Here is a tiny trained network, its code and every weight. The questions are about switching its units off for an input and a target symbol, where a switched-off unit gives its printed mean instead of its output.

import numpy as np


def w(rows, s, z=0):
    codes = np.array(rows[::2]) - 128.0
    scale = np.full(codes.shape[1], s)
    scale[-1] = z or s
    return codes * scale


def softmax(a):
    e = np.exp(a - a.max(-1, keepdims=True))
    return e / e.sum(-1, keepdims=True)


def log_softmax(a):
    a = a - a.max(-1, keepdims=True)
    return a - np.log(np.exp(a).sum(-1, keepdims=True))


def net(x, mask):
    ids = ['αεηξπστψω'.index(c) for c in x.split()]
    T = len(ids)
    res = E[ids] + P[:T]
    u = 0
    for l in range(3):
        r = res
        for j in range(3):
            rows = slice(3 * j, 3 * j + 3)
            q, k, v = (r @ M[l][rows].T for M in (Q, K, V))
            z = softmax(np.where(np.tri(T) > 0, q @ k.T / 3**0.5, -1e9)) @ v
            o = O[l][rows]
            res = res + np.where(mask[u + j], z, o[:, -1]) @ o[:, :-1]
        u += 3
    return log_softmax(res[-1] @ U[:, :-1].T + U[:, -1])


Q, K, V, O = {}, {}, {}, {}
E = w([
[215,197,4,72,85,73],'α',
[120,50,179,116,126,113],'ε',
[103,69,135,166,116,43],'η',
[118,185,25,106,33,148],'ξ',
[167,185,124,156,241,149],'π',
[180,209,159,86,75,139],'σ',
[81,78,92,116,170,90],'τ',
[178,71,7,104,51,177],'ψ',
[235,74,109,69,186,78],'ω',
],0.016)
P = w([
[27,48,104,54,78,106],'0',
[122,68,127,140,73,106],'1',
[145,81,153,160,90,105],'2',
[212,135,161,191,105,116],'3',
[209,149,175,199,94,72],'4',
[255,172,183,198,121,51],'5',
],0.0084)
Q[0] = w([
[111,91,143,127,152,71],'L0H0',
[109,110,160,136,81,119],'L0H0',
[5,162,194,160,145,148],'L0H0',
[112,82,118,86,157,121],'L0H1',
[197,125,108,132,156,115],'L0H1',
[66,145,159,175,133,158],'L0H1',
[138,133,121,124,104,174],'L0H2',
[89,100,107,134,117,159],'L0H2',
[110,78,126,128,131,146],'L0H2',
],0.02)
K[0] = w([
[94,98,137,132,179,141],'L0H0',
[78,108,147,112,89,159],'L0H0',
[78,134,8,85,106,171],'L0H0',
[128,143,130,70,165,122],'L0H1',
[226,138,135,165,164,176],'L0H1',
[26,85,179,156,117,87],'L0H1',
[105,143,96,139,158,96],'L0H2',
[94,127,120,63,151,68],'L0H2',
[134,108,137,83,118,82],'L0H2',
],0.015)
V[0] = w([
[95,200,151,159,59,191],'L0H0',
[171,113,160,174,99,127],'L0H0',
[196,154,67,57,99,185],'L0H0',
[152,161,3,140,191,73],'L0H1',
[162,68,179,140,165,100],'L0H1',
[64,99,156,70,119,99],'L0H1',
[82,152,74,93,170,144],'L0H2',
[127,167,61,136,102,205],'L0H2',
[163,207,133,131,152,156],'L0H2',
],0.0067)
O[0] = w([
[3,182,186,32,67,84,3],'L0H0',
[143,137,140,231,83,110,164],'L0H0',
[159,99,112,65,121,45,113],'L0H0',
[83,192,138,195,85,200,252],'L0H1',
[83,189,209,112,77,62,146],'L0H1',
[140,175,76,9,212,71,63],'L0H1',
[84,144,135,94,231,141,107],'L0H2',
[123,56,71,96,174,142,115],'L0H2',
[179,50,140,210,168,107,94],'L0H2',
],0.0053,0.005)
Q[1] = w([
[193,196,96,138,47,180],'L1H0',
[85,40,110,193,84,148],'L1H0',
[133,119,52,77,87,155],'L1H0',
[47,82,115,221,124,154],'L1H1',
[48,115,142,117,147,102],'L1H1',
[50,102,225,175,228,168],'L1H1',
[66,97,87,130,146,132],'L1H2',
[255,171,39,156,95,156],'L1H2',
[100,79,128,139,105,94],'L1H2',
],0.011)
K[1] = w([
[185,183,206,171,103,130],'L1H0',
[120,28,163,128,132,151],'L1H0',
[169,151,163,101,156,90],'L1H0',
[56,117,111,189,180,164],'L1H1',
[102,148,69,96,153,148],'L1H1',
[115,168,90,142,191,168],'L1H1',
[80,109,129,105,92,168],'L1H2',
[164,125,249,168,107,105],'L1H2',
[92,126,137,90,147,128],'L1H2',
],0.014)
V[1] = w([
[164,91,106,116,180,113],'L1H0',
[115,116,76,178,134,127],'L1H0',
[111,159,143,82,107,92],'L1H0',
[107,67,151,125,142,112],'L1H1',
[149,123,236,120,166,175],'L1H1',
[77,111,93,163,100,147],'L1H1',
[196,195,159,109,172,118],'L1H2',
[95,144,55,155,210,81],'L1H2',
[126,170,89,147,89,2],'L1H2',
],0.0098)
O[1] = w([
[207,139,131,97,158,127,209],'L1H0',
[125,88,142,120,150,193,211],'L1H0',
[102,162,132,91,125,108,16],'L1H0',
[153,125,102,131,153,179,123],'L1H1',
[90,124,1,162,93,97,124],'L1H1',
[126,154,172,122,112,127,70],'L1H1',
[230,132,151,94,179,87,252],'L1H2',
[101,104,117,95,168,182,136],'L1H2',
[126,157,230,138,113,159,182],'L1H2',
],0.0093,0.003)
Q[2] = w([
[73,26,123,157,147,68],'L2H0',
[9,103,184,50,36,149],'L2H0',
[127,222,90,11,91,101],'L2H0',
[105,59,134,68,192,51],'L2H1',
[80,178,222,145,199,191],'L2H1',
[221,254,86,149,137,232],'L2H1',
[67,7,167,139,165,143],'L2H2',
[196,28,167,101,152,56],'L2H2',
[88,58,112,62,203,33],'L2H2',
],0.0074)
K[2] = w([
[79,6,98,78,160,106],'L2H0',
[55,151,66,72,91,166],'L2H0',
[109,215,141,83,127,85],'L2H0',
[115,78,138,14,152,137],'L2H1',
[103,206,114,103,160,213],'L2H1',
[168,139,142,254,217,76],'L2H1',
[142,146,56,72,117,200],'L2H2',
[237,168,80,136,116,148],'L2H2',
[181,143,120,71,249,169],'L2H2',
],0.0084)
V[2] = w([
[110,162,125,54,157,76],'L2H0',
[105,98,39,98,61,143],'L2H0',
[167,189,102,156,223,123],'L2H0',
[72,198,123,238,229,202],'L2H1',
[99,230,184,196,232,68],'L2H1',
[181,51,170,163,65,132],'L2H1',
[148,96,119,90,2,191],'L2H2',
[170,102,146,134,149,125],'L2H2',
[151,150,128,41,177,182],'L2H2',
],0.0079)
O[2] = w([
[151,93,207,121,102,83,45],'L2H0',
[110,139,90,95,141,100,55],'L2H0',
[140,169,155,164,54,147,234],'L2H0',
[136,2,183,53,48,125,83],'L2H1',
[178,84,161,66,83,173,82],'L2H1',
[28,168,107,92,160,136,254],'L2H1',
[85,76,181,145,210,89,202],'L2H2',
[75,173,117,136,144,130,209],'L2H2',
[116,113,161,228,81,142,160],'L2H2',
],0.0097,0.0062)
U = w([
[88,86,113,163,177,141,30],'α',
[212,136,94,159,201,168,54],'ε',
[40,127,120,83,115,247,128],'η',
[127,117,123,72,119,2,254],'ξ',
[46,101,206,59,113,126,188],'π',
[134,55,146,204,138,89,56],'σ',
[64,174,217,166,65,181,32],'τ',
[55,91,42,173,31,82,112],'ψ',
[187,29,134,151,101,124,203],'ω',
],0.0078,0.01)

Each question gives the input, a string of symbols that net reads in full, and the target symbol t.
The units are the heads (3 rows each of Q, K, V and O). Each row of codes is followed by its name. A weight is (code - 128) times the scale printed after its matrix; where a second scale follows, it is the last column's (O and U).
mask holds one flag per head, layer by layer. A switched-off head (its flag False) gives its mean, the last column of its rows in O, instead of its output. The means were averaged over made-up inputs and are rounded, as every weight is.
A unit's drop is (log p(t) with every unit on - log p(t) with that unit switched off) / (log p(t) with every unit on - log p(t) with every unit switched off).
The circuit of an input: a set's keep is (log p(t) with only the set's units on - log p(t) with every unit switched off) / (log p(t) with every unit on - log p(t) with every unit switched off). Starting from all 9 units, units are removed one at a time, each time the one whose removal leaves the highest keep (on an exact tie, the one counted first), for as long as the keep stays at least 0.8.
units of the circuit, in order: the units of the circuit, biggest drop first
unit that matters most: the unit with the biggest drop
heads that matter: for each layer, one digit per head in row order, 1 if its drop is at least 0.15 and else 0, layers parted by /
drop of u: that unit's drop, to one decimal
input τ π ξ τ α, target ω: units of the circuit, in order -> L2H1, L0H2
input α ε π ε ε ε, target ξ: units of the circuit, in order -> L2H2, L0H2, L1H2
input ε ε σ ξ ω, target ε: unit that matters most -> L2H1
input ψ τ ξ, target π: units of the circuit, in order -> L1H1, L0H0, L1H2, L2H2
input π π σ ω ψ, target ε: units of the circuit, in order -> L2H1, L0H0, L1H0
input ω σ ψ ψ, target ξ: units of the circuit, in order -> L0H0, L1H0, L2H0
input ε ω τ, target ξ: heads that matter -> 001 / 101 / 100
input ω η α ε, target π: heads that matter -> 010 / 001 / 011
input τ ξ ψ ω ε η, target τ: units of the circuit, in order -> L0H0, L2H0, L1H2
input π σ τ, target ψ: units of the circuit, in order -> L2H2, L1H2
input ω σ η α ψ ψ, target η: heads that matter -> 000 / 000 / 100
input π α π ε ξ ξ, target ψ: units of the circuit, in order -> L1H2, L1H1
input η π ξ, target ω: heads that matter -> 010 / 000 / 010
input ε α ω σ σ ξ, target ξ: units of the circuit, in order -> L2H2, L1H2
input η π ε ψ π η, target α: unit that matters most -> L2H2
input ξ ψ π ψ, target ω: heads that matter -> 000 / 000 / 010
input π σ ξ, target ξ: units of the circuit, in order -> L0H0, L2H0, L2H2
input π π ω ψ, target ε: units of the circuit, in order -> L0H0, L2H1, L1H0
input π ξ α ω α α, target ε: heads that matter -> 100 / 001 / 000
input ε ε π ψ η π, target ω: unit that matters most -> L2H1
input η ε ω ε, target ξ: heads that matter -> 001 / 100 / 001
input ω η π ω σ ε, target τ: heads that matter -> 100 / 001 / 110
input ξ η α ω η, target τ: heads that matter -> 101 / 010 / 100
input ξ ε η, target σ: heads that matter -> 111 / 011 / 111
input σ ω π ξ, target ω: drop of L0H1 -> 0.0
input ξ σ ξ α ω, target ε: drop of L1H0 -> 0.1
input ψ σ ε, target α: drop of L2H1 -> 0.6
input ψ ψ η, target α: drop of L1H2 -> 0.2
